Below are the code and all the weights of a small trained network. Each question names an input and a target symbol and asks about switching units off, where a switched-off unit gives its printed mean instead of its output.

import numpy as np


def w(rows, s, z=0):
    codes = np.array(rows[::2]) - 128.0
    scale = np.full(codes.shape[1], s)
    scale[-1] = z or s
    return codes * scale


def norm(h):
    return h / np.sqrt((h * h).mean(-1, keepdims=True) + 1e-5)


def f(y):
    return y / 2 * (1 + np.tanh(0.7978845608 * (y + 0.044715 * y**3)))


def softmax(a):
    e = np.exp(a - a.max(-1, keepdims=True))
    return e / e.sum(-1, keepdims=True)


def log_softmax(a):
    a = a - a.max(-1, keepdims=True)
    return a - np.log(np.exp(a).sum(-1, keepdims=True))


def net(x, mask):
    ids = ['αγδεζθλμπσφω'.index(c) for c in x.split()]
    T = len(ids)
    res = E[ids] + P[:T]
    u = 0
    for l in range(2):
        q, k, v = (norm(res) @ M[l].T for M in (Q, K, V))
        z = softmax(np.where(np.tri(T) > 0, q @ k.T / 4**0.5, -1e9)) @ v
        res = res + np.where(mask[u], z, O[l][:, -1]) @ O[l][:, :-1]
        u += 1
        y = f(norm(res) @ A[l][:, :-1].T + A[l][:, -1])
        res = res + np.where(mask[u : u + 12], y, B[l][:, -1]) @ B[l][:, :-1]
        u += 12
    return log_softmax(norm(res)[-1] @ U[:, :-1].T + U[:, -1])


Q, K, V, O, A, B = {}, {}, {}, {}, {}, {}
E = w([
[60,106,136,104,84,127,120,127,61,162],'α',
[183,128,176,190,83,156,145,145,61,138],'γ',
[171,86,145,117,113,175,174,156,156,57],'δ',
[77,175,164,149,73,150,16,154,110,78],'ε',
[72,108,141,82,165,145,96,56,228,160],'ζ',
[181,91,138,131,173,172,76,159,175,91],'θ',
[97,76,106,145,140,118,89,61,195,136],'λ',
[100,124,126,76,87,113,152,152,102,157],'μ',
[40,116,168,163,77,59,128,195,124,136],'π',
[101,96,252,163,92,158,139,102,176,126],'σ',
[99,181,110,50,137,104,128,132,109,171],'φ',
[157,212,190,143,82,109,120,87,47,95],'ω',
],0.024)
P = w([
[129,58,157,140,186,109,194,154,182,225],'0',
[110,80,141,94,210,95,183,77,177,129],'1',
[109,158,133,160,106,85,149,163,152,180],'2',
[99,184,116,127,179,74,150,60,131,64],'3',
[117,134,121,130,87,128,128,188,144,175],'4',
[146,152,142,120,159,191,99,102,141,8],'5',
[107,144,93,110,60,139,112,199,119,179],'6',
],0.011)
Q[0] = w([
[50,98,217,54,230,24,115,121,63,101],'0.h1',
[131,54,45,113,91,254,220,142,38,156],'0.h1',
[162,123,208,116,152,183,242,82,140,57],'0.h1',
[118,82,195,235,54,103,95,26,41,164],'0.h1',
],0.0068)
K[0] = w([
[63,115,182,41,112,23,124,146,95,107],'0.h1',
[151,2,158,43,66,171,114,187,4,170],'0.h1',
[152,145,251,117,81,203,170,104,161,106],'0.h1',
[100,92,154,228,103,114,141,53,46,118],'0.h1',
],0.0067)
V[0] = w([
[221,193,145,106,111,80,151,72,128,116],'0.h1',
[167,131,3,148,119,208,112,111,34,163],'0.h1',
[158,196,89,137,138,78,174,171,224,152],'0.h1',
[180,161,147,116,139,138,95,135,149,43],'0.h1',
],0.0055)
O[0] = w([
[234,41,158,32,218,168,95,246,182,135,110],'0.h1',
[112,181,203,229,104,137,150,85,112,142,2],'0.h1',
[139,79,90,133,145,173,97,200,99,156,137],'0.h1',
[1,104,35,161,254,187,107,46,141,150,95],'0.h1',
],0.0067,0.0046)
A[0] = w([
[156,85,104,60,142,209,151,212,142,32,95],'0.n1',
[112,89,79,188,157,150,213,167,206,219,69],'0.n2',
[151,7,78,141,161,100,178,122,98,71,28],'0.n3',
[183,130,140,141,49,130,155,103,86,156,5],'0.n4',
[213,46,125,132,116,163,86,171,131,163,42],'0.n5',
[116,107,90,69,200,62,138,47,104,75,239],'0.n6',
[148,45,159,159,97,3,129,149,123,165,155],'0.n7',
[40,145,131,52,166,104,207,170,80,141,110],'0.n8',
[92,214,40,3,98,68,177,138,158,155,133],'0.n9',
[176,33,109,114,110,113,85,6,88,44,234],'0.n10',
[105,106,98,147,138,151,108,85,189,131,182],'0.n11',
[149,96,142,127,241,43,50,164,210,229,115],'0.n12',
],0.0066,0.0016)
B[0] = w([
[78,242,109,137,113,113,137,108,38,165,183],'0.n1',
[143,220,91,123,120,67,108,177,153,112,156],'0.n2',
[128,118,74,113,87,67,116,114,64,101,138],'0.n3',
[131,131,129,100,107,209,221,159,116,157,145],'0.n4',
[126,145,145,122,176,175,108,95,35,137,146],'0.n5',
[157,142,181,254,143,144,214,124,100,148,182],'0.n6',
[103,165,58,214,99,202,101,36,170,108,167],'0.n7',
[142,113,190,249,74,181,136,18,194,122,197],'0.n8',
[164,62,139,73,194,186,150,111,178,159,253],'0.n9',
[73,206,135,204,111,157,42,183,200,113,165],'0.n10',
[135,173,130,71,80,40,106,199,56,147,168],'0.n11',
[202,112,136,131,188,84,66,168,131,120,211],'0.n12',
],0.0059,0.007)
Q[1] = w([
[92,67,150,185,29,165,245,84,105,163],'1.h1',
[116,170,102,161,137,124,141,133,13,59],'1.h1',
[48,118,135,173,65,64,55,65,183,126],'1.h1',
[121,161,232,108,136,131,126,111,128,149],'1.h1',
],0.011)
K[1] = w([
[119,119,113,162,58,175,199,109,127,135],'1.h1',
[106,173,136,142,114,107,162,130,25,76],'1.h1',
[73,113,156,147,84,47,78,118,157,115],'1.h1',
[159,116,253,111,121,163,117,70,132,126],'1.h1',
],0.014)
V[1] = w([
[215,139,117,65,180,118,72,204,69,6],'1.h1',
[3,132,104,73,58,144,87,129,74,50],'1.h1',
[134,173,168,140,64,182,65,144,62,224],'1.h1',
[152,176,124,177,125,207,18,34,78,23],'1.h1',
],0.0048)
O[1] = w([
[77,137,125,136,75,135,173,62,145,157,41],'1.h1',
[168,146,139,134,189,106,144,100,184,181,5],'1.h1',
[118,169,69,175,135,105,142,100,149,108,213],'1.h1',
[171,3,158,58,149,134,124,172,121,149,93],'1.h1',
],0.012,0.002)
A[1] = w([
[168,4,162,113,186,99,184,104,150,161,128],'1.n1',
[95,140,133,120,85,133,156,92,100,103,56],'1.n2',
[126,122,146,133,110,151,160,170,139,131,45],'1.n3',
[105,122,161,176,118,105,51,119,120,91,185],'1.n4',
[111,127,111,124,65,126,124,134,133,118,143],'1.n5',
[125,124,92,127,110,167,169,155,78,125,154],'1.n6',
[56,99,150,126,83,131,157,120,182,131,254],'1.n7',
[70,92,137,115,151,100,118,109,158,137,207],'1.n8',
[101,151,96,92,99,112,148,142,146,132,161],'1.n9',
[100,110,147,159,162,141,148,95,151,39,179],'1.n10',
[139,161,115,102,165,134,149,139,186,121,176],'1.n11',
[146,127,114,62,77,126,154,144,75,119,117],'1.n12',
],0.013,0.003)
B[1] = w([
[88,6,155,36,25,149,35,108,17,42,204],'1.n1',
[155,174,116,128,156,146,97,119,172,127,154],'1.n2',
[149,128,113,84,135,126,162,157,176,149,143],'1.n3',
[116,93,138,112,135,170,170,95,131,120,254],'1.n4',
[160,73,104,56,181,111,121,93,125,114,163],'1.n5',
[86,115,110,62,144,97,109,113,127,112,184],'1.n6',
[143,110,117,108,153,97,114,138,36,130,203],'1.n7',
[159,165,121,106,98,162,150,145,97,88,211],'1.n8',
[102,51,200,131,129,176,140,137,138,121,180],'1.n9',
[186,164,157,138,201,161,158,142,179,122,207],'1.n10',
[146,118,127,169,122,90,137,138,109,141,209],'1.n11',
[91,166,119,142,104,156,56,142,170,126,168],'1.n12',
],0.011,0.0072)
U = w([
[140,135,148,119,106,82,137,34,71,203,217],'α',
[153,164,94,156,51,200,154,176,78,127,91],'γ',
[1,163,132,92,147,103,194,116,121,106,117],'δ',
[99,69,182,91,60,166,107,75,45,35,58],'ε',
[128,158,158,68,158,31,74,202,137,156,55],'ζ',
[144,130,50,142,210,168,70,167,62,173,98],'θ',
[163,76,101,145,134,85,56,79,206,127,105],'λ',
[167,79,69,34,78,135,216,125,174,161,19],'μ',
[51,97,158,197,110,87,131,173,128,107,252],'π',
[158,149,163,119,239,205,168,128,185,109,170],'σ',
[111,98,187,158,76,183,109,165,156,233,254],'φ',
[141,249,147,156,140,163,43,117,173,68,61],'ω',
],0.009,0.0024)

Each question gives the input, a string of symbols that net reads in full, and the target symbol t.
The units are the heads (4 rows each of Q, K, V and O) and the neurons (one row each of A and B). Each row of codes is followed by its name. A weight is (code - 128) times the scale printed after its matrix; where a second scale follows, it is the last column's (O, A, B and U).
mask holds one flag per unit, layer by layer, with each layer's heads first. A switched-off unit (its flag False) gives its mean, the last column of its rows in O or B, instead of its output. The means were averaged over made-up inputs and are rounded, as every weight is.
A unit's drop is (log p(t) with every unit on - log p(t) with that unit switched off) / (log p(t) with every unit on - log p(t) with every unit switched off).
The circuit of an input: a set's keep is (log p(t) with only the set's units on - log p(t) with every unit switched off) / (log p(t) with every unit on - log p(t) with every unit switched off). Starting from the 12 units with the biggest drops (on a tie, the unit counted first), units are removed one at a time, each time the one whose removal leaves the highest keep (on an exact tie, the one counted first), for as long as the keep stays at least 0.8.
circuit, biggest first: the units of the circuit, biggest drop first
most important unit: the unit with the biggest drop
k most important neurons: the k neurons with the biggest drops, biggest first
k most important neurons of layer l: the k neurons of layer l with the biggest drops, biggest first
input ε μ φ, target φ: most important unit => 0.n9
input ω θ σ μ γ ω, target σ: 2 most important neurons of layer 0 => [0.n10, 0.n11]
input σ ω δ ω, target σ: 4 most important neurons => [0.n6, 1.n10, 0.n10, 0.n7]
input σ μ μ ζ, target ε: 2 most important neurons => [1.n1, 0.n12]
input ω λ σ, target σ: circuit, biggest first => [1.h1, 1.n1, 1.n10]
input μ δ σ π φ δ, target σ: 3 most important neurons => [0.n1, 1.n10, 0.n10]
input ζ σ σ, target σ: 4 most important neurons => [1.n1, 0.n7, 0.n8, 1.n4]
input α φ λ φ σ ζ ζ, target ζ: 2 most important neurons => [1.n1, 1.n4]
input μ π θ σ φ φ, target σ: 2 most important neurons => [0.n9, 0.n1]
input α γ ω θ θ, target θ: 3 most important neurons => [0.n1, 1.n1, 0.n2]
input ε δ μ, target μ: 3 most important neurons => [1.n1, 1.n5, 0.n9]
input φ φ λ π μ μ, target σ: 2 most important neurons => [0.n7, 0.n9]
input μ φ θ φ α φ ω, target ω: 3 most important neurons => [1.n12, 1.n1, 1.n2]
input φ ω π π, target σ: most important unit => 1.n10
input ζ φ σ π, target ε: 4 most important neurons => [0.n7, 1.n1, 0.n8, 0.n10]
input φ α σ λ φ φ, target ω: 2 most important neurons => [1.n4, 0.n1]
input θ ζ μ ω ε ε φ, target φ: 2 most important neurons => [1.n9, 0.n9]
input δ λ ε θ φ ε, target σ: 3 most important neurons => [1.n1, 1.n4, 1.n10]
input ω γ θ α φ φ δ, target δ: 4 most important neurons of layer 1 => [1.n6, 1.n1, 1.n9, 1.n10]
input α λ φ μ ζ λ, target σ: circuit, biggest first => [1.n10]
input φ ζ γ ζ, target σ: 2 most important neurons of layer 0 => [0.n6, 0.n11]
input π λ γ σ π γ, target σ: 2 most important neurons of layer 1 => [1.n1, 1.n10]
input φ γ π λ, target ε: 3 most important neurons of layer 0 => [0.n11, 0.n8, 0.n12]
input λ ζ γ α π π, target σ: 3 most important neurons of layer 1 => [1.n10, 1.n1, 1.n4]
input θ φ φ ζ ε σ μ, target μ: 3 most important neurons of layer 1 => [1.n5, 1.n1, 1.n9]
input ε λ ω ζ φ λ, target σ: 3 most important neurons of layer 0 => [0.n10, 0.n12, 0.n11]
input ε δ δ φ, target ε: most important unit => 0.n9
input π μ φ θ μ δ ω, target ω: 4 most important neurons of layer 1 => [1.n12, 1.n1, 1.n2, 1.n4]
